Below is a small trained network, with its code and all its weights. Each question gives an input and a target symbol and asks what happens when units are switched off, that is, made to give their printed mean instead of their output.

import numpy as np


def w(rows, s, z=0):
    codes = np.array(rows[::2]) - 128.0
    scale = np.full(codes.shape[1], s)
    scale[-1] = z or s
    return codes * scale


def norm(h):
    return h / np.sqrt((h * h).mean(-1, keepdims=True) + 1e-5)


def f(y):
    return np.maximum(y, 0)


def softmax(a):
    e = np.exp(a - a.max(-1, keepdims=True))
    return e / e.sum(-1, keepdims=True)


def log_softmax(a):
    a = a - a.max(-1, keepdims=True)
    return a - np.log(np.exp(a).sum(-1, keepdims=True))


def net(x, mask):
    ids = ['ΓΘΛΠΨαβδεηξστφ'.index(c) for c in x.split()]
    T = len(ids)
    res = E[ids] + P[:T]
    q, k, v = (norm(res) @ M[0].T for M in (Q, K, V))
    z = softmax(np.where(np.tri(T) > 0, q @ k.T / 3**0.5, -1e9)) @ v
    res = res + np.where(mask[0], z, O[0][:, -1]) @ O[0][:, :-1]
    y = f(norm(res) @ A[0][:, :-1].T + A[0][:, -1])
    res = res + np.where(mask[1:13], y, B[0][:, -1]) @ B[0][:, :-1]
    return log_softmax(norm(res)[-1] @ U[:, :-1].T + U[:, -1])


Q, K, V, O, A, B = {}, {}, {}, {}, {}, {}
E = w([
[62,104,183,159],'Γ',
[104,136,176,158],'Θ',
[97,177,89,175],'Λ',
[146,16,114,244],'Π',
[118,151,179,162],'Ψ',
[147,128,90,100],'α',
[155,134,92,103],'β',
[4,102,82,107],'δ',
[66,68,110,106],'ε',
[33,126,196,101],'η',
[149,134,98,107],'ξ',
[128,129,235,153],'σ',
[108,140,179,160],'τ',
[180,149,2,125],'φ',
],0.012)
P = w([
[18,60,154,89],'0',
[27,68,170,95],'1',
[64,97,182,100],'2',
[84,109,171,86],'3',
[107,112,154,70],'4',
[132,125,149,66],'5',
[156,149,134,65],'6',
[205,173,134,68],'7',
[209,176,108,42],'8',
[252,214,122,76],'9',
[241,222,133,72],'10',
],0.0016)
Q[0] = w([
[76,103,94,228],'h1',
[116,66,255,23],'h1',
[77,157,155,73],'h1',
],0.0069)
K[0] = w([
[122,116,134,19],'h1',
[70,255,119,233],'h1',
[60,162,101,147],'h1',
],0.0076)
V[0] = w([
[191,51,225,45],'h1',
[67,140,160,101],'h1',
[36,234,157,4],'h1',
],0.0046)
O[0] = w([
[88,58,237,33,141],'h1',
[134,158,112,102,236],'h1',
[117,255,160,100,248],'h1',
],0.0093,0.0017)
A[0] = w([
[77,108,203,182,195],'n1',
[84,161,104,177,4],'n2',
[65,125,106,119,133],'n3',
[177,68,196,75,108],'n4',
[254,147,140,138,91],'n5',
[116,94,182,126,177],'n6',
[129,204,95,92,21],'n7',
[87,72,181,90,114],'n8',
[122,161,155,188,155],'n9',
[140,107,52,107,34],'n10',
[64,182,119,182,87],'n11',
[86,115,52,74,137],'n12',
],0.0085,0.0027)
B[0] = w([
[138,127,59,90,255],'n1',
[170,193,208,189,150],'n2',
[163,172,192,181,168],'n3',
[212,151,203,235,175],'n4',
[118,244,137,209,166],'n5',
[157,92,86,105,196],'n6',
[80,2,163,140,176],'n7',
[199,128,105,94,197],'n8',
[133,95,124,182,195],'n9',
[157,181,149,169,155],'n10',
[161,186,112,167,194],'n11',
[127,166,131,193,189],'n12',
],0.0061,0.0056)
U = w([
[133,120,76,78,91],'Γ',
[136,139,100,124,40],'Θ',
[93,120,129,185,13],'Λ',
[180,32,94,175,210],'Π',
[124,126,128,148,2],'Ψ',
[77,111,181,174,38],'α',
[86,100,158,189,43],'β',
[51,171,118,147,158],'δ',
[95,93,96,107,147],'ε',
[90,197,196,40,195],'η',
[30,61,173,147,147],'ξ',
[226,106,229,119,214],'σ',
[134,117,102,147,21],'τ',
[132,132,11,185,100],'φ',
],0.013,0.005)

Each question gives the input, a string of symbols that net reads in full, and the target symbol t.
The units are the heads (3 rows each of Q, K, V and O) and the neurons (one row each of A and B). Each row of codes is followed by its name. A weight is (code - 128) times the scale printed after its matrix; where a second scale follows, it is the last column's (O, A, B and U).
mask holds one flag per unit, heads first, then neurons. A switched-off unit (its flag False) gives its mean, the last column of its rows in O or B, instead of its output. The means were averaged over made-up inputs and are rounded, as every weight is.
A unit's drop is (log p(t) with every unit on - log p(t) with that unit switched off) / (log p(t) with every unit on - log p(t) with every unit switched off).
The circuit of an input: a set's keep is (log p(t) with only the set's units on - log p(t) with every unit switched off) / (log p(t) with every unit on - log p(t) with every unit switched off). Starting from the 12 units with the biggest drops (on a tie, the unit counted first), units are removed one at a time, each time the one whose removal leaves the highest keep (on an exact tie, the one counted first), for as long as the keep stays at least 0.8.
circuit, biggest first: the units of the circuit, biggest drop first
unit that matters most: the unit with the biggest drop
top k neurons: the k neurons with the biggest drops, biggest first
drop when u is switched off: that unit's drop, to one decimal
input σ σ ξ ξ ξ ε α, target σ: circuit, biggest first : h1, n1
input Γ σ Γ α Γ, target σ: top 2 neurons : n8, n3
input Γ ξ φ Γ η τ α Ψ η ε Θ, target η: circuit, biggest first : h1, n4
input η η ε τ, target η: circuit, biggest first : h1, n4
input Ψ φ φ ε, target φ: top 3 neurons : n7, n4, n8
input φ ξ Ψ, target φ: unit that matters most : n1
input σ Π Ψ φ σ Θ σ ε, target σ: circuit, biggest first : n3, n8
input Ψ Γ τ ε σ Ψ ε, target σ: circuit, biggest first : h1, n8, n3
input β ε ξ, target ξ: top 3 neurons : n7, n8, n11
input σ α Ψ β φ Ψ Γ Π Γ, target Π: top 2 neurons : n1, n6
input φ Γ ξ ξ Π τ, target Π: top 2 neurons : n9, n5
input ξ α Γ ξ, target ξ: top 4 neurons : n7, n8, n1, n11
input Θ η ξ α, target η: top 2 neurons : n9, n1
input β ξ ξ σ Θ η Γ σ σ ξ, target σ: top 2 neurons : n4, n7
input η σ η σ ξ β, target σ: top 3 neurons : n4, n7, n1
input α Θ α σ β Π Γ, target Π: top 2 neurons : n6, n1
input η ξ ξ α ξ Γ, target η: top 2 neurons : n1, n4
input ε Ψ Π ξ ξ Θ ε, target Π: top 2 neurons : n8, n12
input α δ Θ τ ξ, target δ: unit that matters most : n4
input Ψ η Ψ, target η: top neuron : n4
input Ψ η φ ε σ Γ Γ η ξ, target η: top 2 neurons : n9, n4
input η α Γ, target η: drop when h1 is switched off : 1.8
input δ ξ ε, target δ: drop when h1 is switched off : 1.4
input η Θ β, target η: drop when n9 is switched off : 0.2
input σ ξ σ Γ Ψ Θ σ σ τ α Γ, target σ: drop when n4 is switched off : 0.2
